Here is a tiny trained network, its code and every weight. The questions are about switching its units off for an input and a target symbol, where a switched-off unit gives its printed mean instead of its output.

import numpy as np


def w(rows, s, z=0):
    codes = np.array(rows[::2]) - 128.0
    scale = np.full(codes.shape[1], s)
    scale[-1] = z or s
    return codes * scale


def f(y):
    return y / 2 * (1 + np.tanh(0.7978845608 * (y + 0.044715 * y**3)))


def softmax(a):
    e = np.exp(a - a.max(-1, keepdims=True))
    return e / e.sum(-1, keepdims=True)


def log_softmax(a):
    a = a - a.max(-1, keepdims=True)
    return a - np.log(np.exp(a).sum(-1, keepdims=True))


def net(x, mask):
    ids = ['ΓΔΛΦΨΩαβεζηθμξτ'.index(c) for c in x.split()]
    T = len(ids)
    res = E[ids] + P[:T]
    r = res
    for j in range(2):
        rows = slice(4 * j, 4 * j + 4)
        q, k, v = (r @ M[0][rows].T for M in (Q, K, V))
        z = softmax(np.where(np.tri(T) > 0, q @ k.T / 4**0.5, -1e9)) @ v
        o = O[0][rows]
        res = res + np.where(mask[j], z, o[:, -1]) @ o[:, :-1]
    y = f(res @ A[0][:, :-1].T + A[0][:, -1])
    res = res + np.where(mask[2:14], y, B[0][:, -1]) @ B[0][:, :-1]
    return log_softmax(res[-1] @ U[:, :-1].T + U[:, -1])


Q, K, V, O, A, B = {}, {}, {}, {}, {}, {}
E = w([
[10,56,226,73,214,85,158,171,104],'Γ',
[42,172,113,107,185,131,71,110,195],'Δ',
[133,223,167,206,128,137,91,131,87],'Λ',
[164,136,139,84,118,55,133,91,118],'Φ',
[189,89,102,228,108,61,227,213,108],'Ψ',
[102,196,150,171,108,164,106,55,106],'Ω',
[128,160,133,241,99,88,39,78,102],'α',
[90,109,101,222,43,162,76,56,138],'β',
[124,154,113,246,102,183,80,181,85],'ε',
[169,120,188,237,208,138,106,42,118],'ζ',
[182,89,169,134,152,167,196,116,196],'η',
[196,174,32,64,179,81,98,88,87],'θ',
[163,69,42,131,110,208,125,86,26],'μ',
[145,72,111,143,131,145,25,157,104],'ξ',
[205,109,239,82,62,151,64,131,131],'τ',
],0.014)
P = w([
[97,127,178,204,81,40,216,122,49],'0',
[73,131,160,188,107,84,160,121,81],'1',
[107,102,150,196,106,101,163,128,96],'2',
[119,141,161,177,113,143,128,113,110],'3',
[147,123,139,192,100,166,123,107,116],'4',
[163,125,132,170,100,191,100,102,134],'5',
[193,113,112,151,100,221,96,101,138],'6',
[206,130,124,135,98,237,76,95,139],'7',
[234,136,102,128,97,254,62,86,145],'8',
],0.007)
Q[0] = w([
[104,169,129,60,197,75,155,184,136],'H0',
[101,127,135,181,136,203,146,159,109],'H0',
[118,93,109,67,166,114,204,201,167],'H0',
[124,163,135,119,146,183,67,112,168],'H0',
[187,153,66,151,67,129,179,110,73],'H1',
[177,162,124,70,216,72,223,128,185],'H1',
[126,190,189,154,130,214,90,64,83],'H1',
[208,123,150,251,132,161,46,35,71],'H1',
],0.012)
K[0] = w([
[47,132,138,135,146,66,148,84,121],'H0',
[143,66,79,102,100,136,148,164,171],'H0',
[90,144,124,109,132,11,150,121,85],'H0',
[106,155,88,82,150,198,57,116,184],'H0',
[203,68,85,210,120,145,182,82,144],'H1',
[50,146,95,145,91,109,166,146,124],'H1',
[156,117,106,129,135,148,14,103,159],'H1',
[221,120,90,103,119,189,89,125,156],'H1',
],0.011)
V[0] = w([
[170,25,152,131,113,169,110,146,109],'H0',
[95,168,79,127,165,173,128,201,104],'H0',
[78,110,64,142,114,100,66,67,135],'H0',
[101,117,164,170,130,193,159,128,180],'H0',
[140,143,112,144,102,80,58,188,117],'H1',
[100,132,127,123,6,160,113,170,143],'H1',
[158,182,85,153,104,156,212,96,106],'H1',
[138,136,217,176,89,104,157,86,186],'H1',
],0.011)
O[0] = w([
[78,120,164,204,173,128,162,190,102,255],'H0',
[97,142,147,143,24,112,97,86,139,60],'H0',
[143,149,125,195,193,90,139,36,157,199],'H0',
[45,175,65,55,132,97,148,120,84,163],'H0',
[167,24,55,204,91,97,44,123,86,160],'H1',
[116,135,106,124,98,44,14,179,194,136],'H1',
[153,254,101,123,66,126,184,140,127,159],'H1',
[179,201,153,136,173,214,44,174,142,147],'H1',
],0.0093,0.0049)
A[0] = w([
[51,103,55,113,165,126,107,58,146,164],'N0',
[106,65,177,74,102,144,213,78,99,254],'N1',
[145,89,216,3,121,140,132,213,204,78],'N2',
[74,76,126,206,128,111,162,74,97,62],'N3',
[229,129,163,153,120,207,56,109,106,43],'N4',
[159,109,111,99,143,6,177,59,180,143],'N5',
[19,194,130,112,42,80,59,164,156,57],'N6',
[210,197,135,184,85,124,80,153,81,113],'N7',
[42,38,132,150,144,116,120,141,46,79],'N8',
[61,191,149,179,126,119,151,71,177,86],'N9',
[137,105,180,156,221,133,223,214,181,180],'N10',
[249,85,41,42,178,96,133,129,90,149],'N11',
],0.0067,0.0049)
B[0] = w([
[182,180,161,129,134,78,148,152,162,210],'N0',
[107,78,22,101,162,110,71,88,111,231],'N1',
[148,158,157,92,112,66,185,46,127,172],'N2',
[141,194,141,100,105,120,89,134,45,245],'N3',
[135,77,175,121,109,159,220,69,190,197],'N4',
[125,65,96,150,155,163,136,207,160,183],'N5',
[71,117,151,81,44,184,111,125,121,143],'N6',
[125,77,86,62,134,127,171,106,197,253],'N7',
[254,154,148,119,140,139,143,119,133,229],'N8',
[51,137,178,115,123,84,181,183,142,198],'N9',
[91,105,115,91,95,83,89,142,121,246],'N10',
[45,94,237,135,90,143,92,152,112,169],'N11',
],0.0078,0.0064)
U = w([
[149,89,66,142,138,61,217,239,181,108],'Γ',
[153,148,129,104,115,132,121,128,139,66],'Δ',
[210,148,98,83,58,147,148,81,161,62],'Λ',
[114,89,104,66,134,92,101,68,125,85],'Φ',
[155,67,252,110,60,107,178,127,172,85],'Ψ',
[202,248,145,58,84,122,125,95,134,88],'Ω',
[156,43,70,174,101,145,175,27,190,8],'α',
[137,220,59,141,202,40,78,129,249,232],'β',
[94,118,126,101,11,140,53,86,137,164],'ε',
[136,123,175,192,183,204,215,92,154,55],'ζ',
[78,178,121,102,156,217,56,179,71,192],'η',
[135,160,3,144,130,133,160,82,52,134],'θ',
[28,112,244,175,103,89,150,180,82,140],'μ',
[185,172,189,168,94,99,69,139,75,254],'ξ',
[35,34,114,213,195,175,72,203,132,141],'τ',
],0.0059,0.0018)

Each question gives the input, a string of symbols that net reads in full, and the target symbol t.
The units are the heads (4 rows each of Q, K, V and O) and the neurons (one row each of A and B). Each row of codes is followed by its name. A weight is (code - 128) times the scale printed after its matrix; where a second scale follows, it is the last column's (O, A, B and U).
mask holds one flag per unit, heads first, then neurons. A switched-off unit (its flag False) gives its mean, the last column of its rows in O or B, instead of its output. The means were averaged over made-up inputs and are rounded, as every weight is.
A unit's drop is (log p(t) with every unit on - log p(t) with that unit switched off) / (log p(t) with every unit on - log p(t) with every unit switched off).
The circuit of an input: a set's keep is (log p(t) with only the set's units on - log p(t) with every unit switched off) / (log p(t) with every unit on - log p(t) with every unit switched off). Starting from the 12 units with the biggest drops (on a tie, the unit counted first), units are removed one at a time, each time the one whose removal leaves the highest keep (on an exact tie, the one counted first), for as long as the keep stays at least 0.8.
circuit, biggest first: the units of the circuit, biggest drop first
most important unit: the unit with the biggest drop
k most important neurons: the k neurons with the biggest drops, biggest first
which heads matter: for each layer, one digit per head in row order, 1 if its drop is at least 0.15 and else 0, layers parted by /
input Λ θ τ α β Ω, target β: most important unit : H0
input Λ Ψ ξ η θ α, target θ: which heads matter : 01
input β θ ξ θ τ Δ Λ ξ, target ξ: which heads matter : 11
input ε β Ω τ ε ζ Ω, target ζ: which heads matter : 01
input η Δ ξ ξ ζ, target ξ: which heads matter : 01
input α Γ β α, target β: which heads matter : 10
input Ω Λ ζ α Γ, target Φ: which heads matter : 01
input Ψ Ψ β μ α β Ω ε Ω, target ε: circuit, biggest first : H0, N6, H1
input Δ β Γ Λ Δ θ Λ Λ, target θ: circuit, biggest first : H1, N1
input ξ ζ α Δ θ β β β Φ, target β: circuit, biggest first : H1, H0
input Λ β Ω θ β μ α, target μ: circuit, biggest first : H1, H0, N9
input η β β ζ ξ β μ τ β, target τ: circuit, biggest first : H0, H1
input ζ Ψ α β μ Δ Λ, target μ: circuit, biggest first : H1, N9, H0
input α β Γ ε ξ β α ξ α, target ξ: most important unit : H1
input η μ ζ Λ η τ, target Ψ: circuit, biggest first : N4, H1, N1
input μ β θ ε τ Ω β, target τ: circuit, biggest first : H1, H0
input ζ η Δ Λ Φ ζ, target ζ: 2 most important neurons : N4, N3
input μ ε ξ β Φ Λ η ε, target η: circuit, biggest first : H0, H1
input Ψ Δ θ Γ α, target θ: circuit, biggest first : H1, N3
input Δ ξ ξ θ Ψ ε α Φ β, target β: most important unit : H0
input ζ β τ η θ ξ Ω, target ξ: 3 most important neurons : N3, N8, N7
